Below are the code and all the weights of a small trained network. Each question names an input and a target symbol and asks about switching units off, where a switched-off unit gives its printed mean instead of its output.

import numpy as np


def w(rows, s, z=0):
    codes = np.array(rows[::2]) - 128.0
    scale = np.full(codes.shape[1], s)
    scale[-1] = z or s
    return codes * scale


def f(y):
    return y / 2 * (1 + np.tanh(0.7978845608 * (y + 0.044715 * y**3)))


def softmax(a):
    e = np.exp(a - a.max(-1, keepdims=True))
    return e / e.sum(-1, keepdims=True)


def log_softmax(a):
    a = a - a.max(-1, keepdims=True)
    return a - np.log(np.exp(a).sum(-1, keepdims=True))


def net(x, mask):
    ids = ['εζημπσω'.index(c) for c in x.split()]
    T = len(ids)
    res = E[ids] + P[:T]
    u = 0
    for l in range(2):
        q, k, v = (res @ M[l].T for M in (Q, K, V))
        z = softmax(np.where(np.tri(T) > 0, q @ k.T / 3**0.5, -1e9)) @ v
        res = res + np.where(mask[u], z, O[l][:, -1]) @ O[l][:, :-1]
        u += 1
        y = f(res @ A[l][:, :-1].T + A[l][:, -1])
        res = res + np.where(mask[u : u + 8], y, B[l][:, -1]) @ B[l][:, :-1]
        u += 8
    return log_softmax(res[-1] @ U[:, :-1].T + U[:, -1])


Q, K, V, O, A, B = {}, {}, {}, {}, {}, {}
E = w([
[221,87,196,66,135],'ε',
[63,164,121,180,159],'ζ',
[88,79,62,128,154],'η',
[66,92,254,161,65],'μ',
[141,184,78,228,86],'π',
[176,169,132,133,119],'σ',
[167,20,127,119,64],'ω',
],0.0085)
P = w([
[121,168,88,65,112],'0',
[177,20,144,179,135],'1',
[127,143,134,131,112],'2',
[164,17,144,173,148],'3',
[120,149,140,131,111],'4',
[168,9,143,172,147],'5',
[116,155,138,128,118],'6',
],0.012)
Q[0] = w([
[85,199,164,195,104],'L0H1',
[122,143,83,14,74],'L0H1',
[156,1,196,228,227],'L0H1',
],0.009)
K[0] = w([
[91,175,153,178,129],'L0H1',
[180,62,146,173,159],'L0H1',
[77,151,103,10,74],'L0H1',
],0.014)
V[0] = w([
[42,169,165,162,55],'L0H1',
[204,39,137,134,89],'L0H1',
[149,109,170,192,2],'L0H1',
],0.0074)
O[0] = w([
[69,131,186,207,28,3],'L0H1',
[134,121,76,33,85,206],'L0H1',
[90,152,101,112,1,102],'L0H1',
],0.0083,0.0005)
A[0] = w([
[8,175,94,122,146,182],'L0N1',
[127,77,153,151,182,89],'L0N2',
[101,226,91,162,122,192],'L0N3',
[100,108,140,118,69,179],'L0N4',
[142,120,87,79,127,254],'L0N5',
[130,206,96,133,108,165],'L0N6',
[176,210,172,59,121,173],'L0N7',
[120,90,157,143,162,105],'L0N8',
],0.012,0.0046)
B[0] = w([
[15,41,119,179,202,183],'L0N1',
[241,188,110,202,176,237],'L0N2',
[31,203,46,211,248,197],'L0N3',
[124,174,179,117,39,196],'L0N4',
[133,130,79,18,78,255],'L0N5',
[122,253,29,204,226,184],'L0N6',
[243,248,222,17,236,208],'L0N7',
[215,150,102,177,148,193],'L0N8',
],0.0052,0.0043)
Q[1] = w([
[242,85,135,228,254],'L1H1',
[30,38,148,69,59],'L1H1',
[196,160,150,53,180],'L1H1',
],0.0065)
K[1] = w([
[144,143,138,134,245],'L1H1',
[120,59,127,121,78],'L1H1',
[160,155,140,78,127],'L1H1',
],0.012)
V[1] = w([
[110,20,124,197,73],'L1H1',
[167,90,234,144,127],'L1H1',
[1,136,56,202,143],'L1H1',
],0.0058)
O[1] = w([
[121,12,221,73,182,2],'L1H1',
[92,196,237,126,180,79],'L1H1',
[140,1,106,208,125,106],'L1H1',
],0.0059,0.0078)
A[1] = w([
[204,180,99,109,163,168],'L1N1',
[131,124,84,209,153,117],'L1N2',
[151,12,149,184,162,35],'L1N3',
[2,93,80,120,173,212],'L1N4',
[75,156,112,79,140,83],'L1N5',
[174,152,159,113,106,251],'L1N6',
[122,61,145,99,34,254],'L1N7',
[151,110,59,201,128,70],'L1N8',
],0.008,0.0037)
B[1] = w([
[68,117,128,166,141,252],'L1N1',
[168,160,204,75,110,207],'L1N2',
[3,192,130,37,149,194],'L1N3',
[226,77,154,148,184,177],'L1N4',
[155,58,156,109,125,157],'L1N5',
[83,89,131,163,161,189],'L1N6',
[95,35,82,141,74,167],'L1N7',
[168,193,186,66,77,208],'L1N8',
],0.0069,0.011)
U = w([
[48,178,33,198,142,162],'ε',
[117,165,202,19,128,12],'ζ',
[116,117,176,185,253,163],'η',
[24,106,144,200,101,163],'μ',
[127,110,107,52,46,43],'π',
[231,146,139,182,70,104],'σ',
[173,38,35,98,184,252],'ω',
],0.0051,0.0023)

Each question gives the input, a string of symbols that net reads in full, and the target symbol t.
The units are the heads (3 rows each of Q, K, V and O) and the neurons (one row each of A and B). Each row of codes is followed by its name. A weight is (code - 128) times the scale printed after its matrix; where a second scale follows, it is the last column's (O, A, B and U).
mask holds one flag per unit, layer by layer, with each layer's heads first. A switched-off unit (its flag False) gives its mean, the last column of its rows in O or B, instead of its output. The means were averaged over made-up inputs and are rounded, as every weight is.
A unit's drop is (log p(t) with every unit on - log p(t) with that unit switched off) / (log p(t) with every unit on - log p(t) with every unit switched off).
The circuit of an input: a set's keep is (log p(t) with only the set's units on - log p(t) with every unit switched off) / (log p(t) with every unit on - log p(t) with every unit switched off). Starting from the 12 units with the biggest drops (on a tie, the unit counted first), units are removed one at a time, each time the one whose removal leaves the highest keep (on an exact tie, the one counted first), for as long as the keep stays at least 0.8.
units of the circuit, in order: the units of the circuit, biggest drop first
most important unit: the unit with the biggest drop
k most important neurons: the k neurons with the biggest drops, biggest first
top k neurons in layer l: the k neurons of layer l with the biggest drops, biggest first
input η σ ζ π, target η: units of the circuit, in order -> [L0H1 L1H1]
input ζ η ζ σ, target ζ: 3 most important neurons -> [L1N3 L1N8 L0N3]
input μ ζ σ μ, target μ: units of the circuit, in order -> [L0H1 L1H1 L1N7 L0N7]
input π σ σ ω σ η, target π: top 2 neurons in layer 1 -> [L1N3 L1N8]
input ε η η ζ, target ε: units of the circuit, in order -> [L0N7 L1H1 L0H1]
input σ ε η σ ε σ, target σ: most important unit -> L0N7
input η ω ζ η, target η: units of the circuit, in order -> [L0H1 L0N2 L1H1]
input π η σ σ ζ ε, target π: top 2 neurons in layer 0 -> [L0N3 L0N6]
input ζ σ η σ, target ζ: 2 most important neurons -> [L1N3 L1N8]
input π σ η η ε μ, target π: 3 most important neurons -> [L0N3 L1N3 L0N6]
input ζ μ ζ ε, target ζ: 2 most important neurons -> [L1N3 L0N3]
input π σ π η σ ζ, target π: top 4 neurons in layer 0 -> [L0N3 L0N6 L0N1 L0N7]
input ζ η ζ η, target ζ: 3 most important neurons -> [L1N3 L1N8 L0N3]
input ζ η ω σ σ σ π, target σ: most important neuron -> [L0N3]
input η σ σ ζ, target η: 2 most important neurons -> [L0N2 L0N5]
input π η ε ζ ε σ, target π: 2 most important neurons -> [L0N3 L0N6]
input σ σ σ η σ ω, target σ: 3 most important neurons -> [L0N7 L0N2 L1N8]
input ζ μ σ σ η η, target ζ: 3 most important neurons -> [L1N3 L1N8 L1N2]
input ε ω ε, target ζ: 2 most important neurons -> [L0N7 L0N3]
input σ ω σ, target ε: top 3 neurons in layer 1 -> [L1N1 L1N2 L1N8]
input π η ζ σ, target π: most important unit -> L1H1
